Below are the code and all the weights of a small trained network. Each question names an input and a class and asks about switching units off, where a switched-off unit gives its printed mean instead of its output.

import numpy as np


def w(rows, s, z=0):
    codes = np.array(rows[::2]) - 128.0
    scale = np.full(codes.shape[1], s)
    scale[-1] = z or s
    return codes * scale


def norm(h):
    return h / np.sqrt((h * h).mean(-1, keepdims=True) + 1e-5)


def f(y):
    return np.maximum(y, 0)


def log_softmax(a):
    a = a - a.max(-1, keepdims=True)
    return a - np.log(np.exp(a).sum(-1, keepdims=True))


def net(x, mask):
    res = np.array(x, float).reshape(1, 7) / 4 @ E
    u = 0
    for l in range(3):
        y = f(norm(res) @ A[l][:, :-1].T + A[l][:, -1])
        res = res + np.where(mask[u : u + 4], y, B[l][:, -1]) @ B[l][:, :-1]
        u += 4
    return log_softmax(norm(res)[-1] @ U[:, :-1].T + U[:, -1])


A, B = {}, {}
E = w([
[105,178,68,102,113,254,102,5,99,124,90],'x0',
[137,136,191,162,51,144,135,175,170,150,71],'x1',
[88,159,98,134,189,128,127,157,43,181,127],'x2',
[221,77,155,43,161,162,221,153,106,115,88],'x3',
[126,94,177,54,23,135,100,69,45,142,160],'x4',
[93,155,244,73,219,209,74,90,132,85,142],'x5',
[132,182,187,76,139,64,90,89,123,206,126],'x6',
],0.0081)
A[0] = w([
[65,102,184,171,75,193,79,136,119,103,20,37],'0.n1',
[90,48,154,132,153,148,188,191,73,200,98,22],'0.n2',
[169,176,133,116,30,170,142,101,133,136,36,3],'0.n3',
[111,147,158,184,243,81,2,97,180,66,246,180],'0.n4',
],0.0062,0.00071)
B[0] = w([
[190,49,216,194,86,194,241,110,158,134,171,189],'0.n1',
[255,87,232,122,72,162,151,191,75,119,235,185],'0.n2',
[81,117,194,122,51,139,26,21,213,27,95,197],'0.n3',
[23,166,167,58,54,149,204,61,117,171,86,253],'0.n4',
],0.0094,0.0061)
A[1] = w([
[147,62,182,91,93,41,1,106,99,150,68,2],'1.n1',
[119,137,105,82,54,118,55,49,113,56,68,243],'1.n2',
[149,120,136,165,99,121,187,74,140,58,124,113],'1.n3',
[82,105,186,24,122,59,84,99,108,182,110,171],'1.n4',
],0.0062,0.00054)
B[1] = w([
[75,201,93,36,184,160,108,205,163,179,59,194],'1.n1',
[76,195,69,100,104,217,206,223,213,165,121,254],'1.n2',
[99,160,204,145,123,188,138,175,133,130,140,210],'1.n3',
[109,181,153,189,191,170,83,68,254,87,166,242],'1.n4',
],0.0096,0.0055)
A[2] = w([
[157,177,160,77,115,64,76,66,156,151,155,247],'2.n1',
[106,78,2,170,158,69,88,98,78,162,176,77],'2.n2',
[49,147,201,93,194,62,46,136,129,152,191,115],'2.n3',
[210,100,108,174,135,172,98,4,120,75,47,110],'2.n4',
],0.0067,0.0011)
B[2] = w([
[77,110,243,123,111,180,102,11,248,27,49,224],'2.n1',
[129,133,113,131,112,86,83,124,91,180,123,162],'2.n2',
[119,97,27,105,99,185,119,45,254,28,105,255],'2.n3',
[86,195,100,171,237,178,106,81,169,163,102,175],'2.n4',
],0.0091,0.0037)
U = w([
[113,138,2,191,142,81,86,143,31,191,174,3],'0',
[18,177,106,114,139,208,139,83,214,104,103,181],'1',
[197,40,179,181,110,86,178,192,109,148,171,133],'2',
],0.0088,0.0028)

Each question gives the input, the list of numbers given to net, and the class t.
The units are the neurons (one row each of A and B). Each row of codes is followed by its name. A weight is (code - 128) times the scale printed after its matrix; where a second scale follows, it is the last column's (A, B and U).
mask holds one flag per neuron, layer by layer. A switched-off neuron (its flag False) gives its mean, the last column of its row in B, instead of its output. The means were averaged over made-up inputs and are rounded, as every weight is.
A unit's drop is (log p(t) with every unit on - log p(t) with that unit switched off) / (log p(t) with every unit on - log p(t) with every unit switched off).
The circuit of an input: a set's keep is (log p(t) with only the set's units on - log p(t) with every unit switched off) / (log p(t) with every unit on - log p(t) with every unit switched off). Starting from all 12 units, units are removed one at a time, each time the one whose removal leaves the highest keep (on an exact tie, the one counted first), for as long as the keep stays at least 0.8.
units of the circuit, in order: the units of the circuit, biggest drop first
k most important neurons of layer l: the k neurons of layer l with the biggest drops, biggest first
drop when u is switched off: that unit's drop, to one decimal
input [-7,-1,8,2,5,6,-7], class 2: units of the circuit, in order : (0.n2)
input [4,-4,4,2,-4,-4,6], class 0: 2 most important neurons of layer 0 : (0.n4; 0.n3)
input [0,-8,5,6,0,5,-4], class 2: 2 most important neurons of layer 0 : (0.n3; 0.n2)
input [-6,0,-2,-5,-1,-7,-2], class 0: 2 most important neurons of layer 0 : (0.n1; 0.n2)
input [1,-2,3,-5,6,-7,-7], class 0: 2 most important neurons of layer 0 : (0.n4; 0.n3)
input [-8,2,3,2,8,-4,7], class 1: 2 most important neurons of layer 1 : (1.n4; 1.n1)
input [-4,-3,-7,2,-3,-3,2], class 2: 2 most important neurons of layer 0 : (0.n3; 0.n4)
input [0,-3,-3,-3,-8,-5,0], class 0: 2 most important neurons of layer 0 : (0.n3; 0.n1)
input [-5,-6,3,-3,8,-7,-6], class 0: drop when 0.n1 is switched off : 0.2
input [-6,-3,7,-7,-8,-2,-4], class 0: drop when 1.n4 is switched off : 0.4
input [-2,6,5,4,-2,-3,4], class 2: drop when 1.n1 is switched off : 0.0
input [-6,-8,-7,7,-5,2,-7], class 2: drop when 1.n2 is switched off : 0.1
